Z_30: -261, 522, -734, 322, -54, 333, -194, 124, 66, -315, 183, -197, -282, 312, 474, 428, -424, 182
Z_902: -175, -260, 157, 239, 160, 135, 138, -254, -64, -110, -176, -353, 776, 102, -367, 54, 664, -277
Z_141: -526, 398, 123, 404, 46, -7, 304, -296, 85, -88, -63, -183, 635, 173, -568, -211, 594, -360
Z_645: -611, 586, -283, 675, -69, 38, 70, -328, 151, -337, 204, -94, 377, 436, -149, -261, 169, -345
Z_820: -531, 507, -40, 547, -43, -28, 285, -308, 157, -171, 69, -100, 498, 277, -504, -314, 441, -397
Z_675: 320, 450, -471, 219, -240, -19, 596, 303, 406, 169, 140, 184, -639, 38, -552, -58, -229, 117
Z_895: -504, 378, -357, 575, -95, 42, -365, -322, 34, -458, 346, -3, 161, 479, 479, -219, -257, -227
Z_58: -51, -107, -123, -459, -172, -186, -539, -287, -8, -337, 423, 318, -172, 326, 726, -458, -559, -147
Z_781: -337, -416, 476, -146, 211, -16, -599, -364, -372, -202, -94, -145, 651, 14, 565, -38, 204, -176
Z_724: 576, -329, -169, -268, -136, -79, -229, 249, 12, 73, 171, 312, -713, -102, 485, 20, -681, 298
Z_511: -634, 91, 197, 67, 252, 215, -264, -258, -271, -208, -216, -431, 822, 86, 156, 267, 509, -338
where: 12  Z_724, 8
where: 173  Z_141, 13
where: -123  Z_58, 2
where: 161  Z_895, 12
where: -145  Z_781, 11

Z_639: -635, 80, -49, -48, 205, -22
Z_2: 296, 141, 79, 173, -184, -76
Z_992: -213, 149, 371, 273, 223, -335
Z_68: -294, 807, -22, 36, 104, -402
Z_202: 219, -295, 105, -23, 288, 404
where: 288  Z_202, 4
where: -48  Z_639, 3
where: 104  Z_68, 4
where: 80  Z_639, 1
where: 105  Z_202, 2
where: -294  Z_68, 0
where: -23  Z_202, 3

Z_684: 353, -407, 546, 64, -262, -221, 135, -150, -54, -247, -222, -376, 15, 77, 306, 149, -668, -370, 342, 166, -296, -220, 320, -303, 462, -48, 27, -268, -104, 235, -742, -122, 39, 110, -644, -19, 343, -302, -62, 41, -315, 9, -158, 139, 433, -478, 266, 246, 125, -610, 151
Z_570: 353, -407, 546, 64, -262, -221, 135, -150, -54, -247, 252, -376, 15, 77, 306, 149, -668, -370, 342, 166, -296, -220, 320, -303, 462, -48, 27, -268, -104, 235, -742, -121, 107, -93, -602, 50, 125, -320, -34, -155, -203, -211, -47, 37, 96, -299, -126, 220, 191, -515, 315
Z_868: 180, -275, 314, 49, 53, -438, 97, -96, 36, -217, 272, -625, 109, 336, 297, 105, -776, -299, 403, 68, -112, -251, 41, -284, 311, 45, 46, -442, -55, 146, -534, -137, 116, -99, -642, 56, 145, -338, -19, -149, -219, -221, -60, 26, 120, -312, -145, 191, 213, -560, 316
where: 37  Z_570, 43
where: 107  Z_570, 32
where: -121  Z_570, 31
where: -315  Z_684, 40
where: 109  Z_868, 12

Z_525: 262, 270, -336, 787, -412, -455, 97, -295, -303, -5, -26, 114, -40
Z_622: -163, 185, -337, -270, 23, 712, 251, 250, -157, 355, 345, -26, -27
Z_727: 0, 217, 694, -397, 102, 153, -449, 151, -391, -211, -528, -162, -500
where: -337  Z_622, 2
where: 250  Z_622, 7
where: -27  Z_622, 12
where: -449  Z_727, 6
where: -397  Z_727, 3
where: -163  Z_622, 0
where: -455  Z_525, 5

Z_17: -405, -443, 664, -377, 469, 286, 200
Z_397: 316, -47, -634, 219, -127, 13, -474
Z_559: 1, 263, -234, 67, -408, 217, -94
Z_215: 275, -93, -345, 193, 194, -81, -655
Z_778: -70, -442, 195, 27, -84, -25, -538
where: -408  Z_559, 4
where: -93  Z_215, 1
where: -443  Z_17, 1
where: 27  Z_778, 3
where: 193  Z_215, 3
where: 194  Z_215, 4

Z_155: 26, -267, -294, -56, 278, 300, 139, -261, 178, 102, -167, -291, 10, 161, -153, -16, 4, 488, -184, -654, 428, -269, 794, 358, 82, -270, 139, -171, 414, -245, 125, -178, 184, 172, -389, 80, -110, -271, 219, -82, 249, -214, 138, 310, 69, -333, -109, -387
Z_249: 36, -268, -28, 464, 291, 341, -194, -159, -190, 93, 233, -519, -288, -262, 159, 507, 423, -247, -491, -124, 137, 528, -172, 5, 39, 485, -114, 131, 318, -482, -194, 309, -133, 125, 168, -261, -292, -87, -47, 67, 174, -63, 125, 53, 101, 522, 176, -169
Z_413: 32, -11, 259, 345, 234, 321, -146, 66, -267, -42, 192, -320, -105, -327, 56, 353, 607, -251, -282, 211, -123, 818, -471, 49, 12, 437, -6, 100, 117, -283, -223, -110, -209, -353, 352, -224, -445, 88, -128, 274, 124, 137, -41, 75, -98, 466, 140, -42
Z_541: -205, -62, -265, 30, -79, -354, -52, -284, 293, -139, -359, 392, 3, 74, -257, -24, -367, 686, -305, -389, -148, -362, 42, -17, 322, -190, -284, 120, 188, 220, 5, -449, 310, 595, -4, 152, -32, -32, 126, -348, 159, -231, -61, -55, 178, -317, -137, 469
Z_878: 162, 308, -292, -295, 153, 125, 336, -52, 60, 89, 36, -191, 400, 69, 50, -419, -36, 126, 332, 128, -161, -351, 335, 167, 28, -399, 232, -174, 15, -223, 76, -85, -98, 203, -442, 66, -161, 11, -207, -166, -532, 150, -217, -346, -132, -444, -647, -744
Z_31: 208, 163, 200, -210, 91, -67, 288, 342, 438, 17, -83, -14, 205, 39, 15, -57, 11, 329, 344, -281, 365, -382, 446, 114, -245, -540, 459, -440, -189, 209, 108, 549, -96, -429, -576, -88, 261, -148, 105, 147, -44, -86, 206, 362, -201, -215, 125, -274
Z_546: 17, 447, 446, 85, -123, -353, -141, 191, 450, -220, -205, 673, -56, -493, 127, 153, -69, 132, 67, 390, -301, 138, -447, -302, 118, -141, 103, -68, -283, 544, -16, 350, -217, -369, 97, -268, -9, 56, 368, 199, -21, 32, 193, 212, -80, 76, 166, 545
Z_482: -168, -198, 74, 148, 34, -367, 34, -480, 227, -192, -265, 207, -327, -280, -311, 267, 231, 298, -379, -391, 63, 149, 188, -190, 561, -116, -280, 59, 407, 26, -205, -150, 79, 115, 79, -50, -125, -62, 295, -84, 488, 49, 98, 591, 140, -273, 94, 749
where: -391  Z_482, 19
where: -445  Z_413, 36
where: 105  Z_31, 38

Z_555: 188, 411, 220, 176
Z_320: 501, -535, 178, -58
Z_951: -244, 736, -195, -143
Z_437: 91, -279, 170, -409
Z_25: 58, 254, -45, -525
Z_564: 322, -179, 400, -287
Z_365: 396, -321, 325, -483
Z_240: -75, 295, -143, 51
Z_790: 483, -843, 604, 393
Z_526: 309, 11, 394, 163
Z_975: 396, -187, 325, -483
Z_739: -381, 167, -319, -128
where: 394  Z_526, 2
where: 51  Z_240, 3

Z_680: 251, -605, 352, 490
Z_394: -270, 460, 408, -322
Z_129: 303, -623, 489, 467
Z_917: -151, 563, -489, 271
Z_280: -270, 460, -215, -322
Z_28: 294, -488, 119, 272
Z_774: 7, -274, -328, -489
where: -488  Z_28, 1
where: 272  Z_28, 3
where: 408  Z_394, 2
where: -605  Z_680, 1
where: 490  Z_680, 3
where: 303  Z_129, 0
where: -623  Z_129, 1

Z_835: -525, -216, 288, 529, -311, -368
Z_756: -525, 710, 288, 529, -311, 529
Z_900: 530, -216, 288, 91, -311, -368
q: -525, 710, 288, 529, -311, 529  Z_756
where: 710  Z_756, 1
q: 530, -216, 288, 91, -311, -368  Z_900
where: 530  Z_900, 0
where: 91  Z_900, 3
q: -525, -216, 288, 529, -311, -368  Z_835

Z_184: -547, 502, 311, -403
Z_609: 268, -243, 422, 243
Z_879: -527, -429, -390, -444
Z_236: 432, -441, 63, 433
Z_670: -548, -597, 310, 490
Z_690: -547, 545, -182, -426
Z_730: -547, 545, 418, 363
where: -597  Z_670, 1
where: 311  Z_184, 2
where: 363  Z_730, 3
where: 310  Z_670, 2
where: -390  Z_879, 2

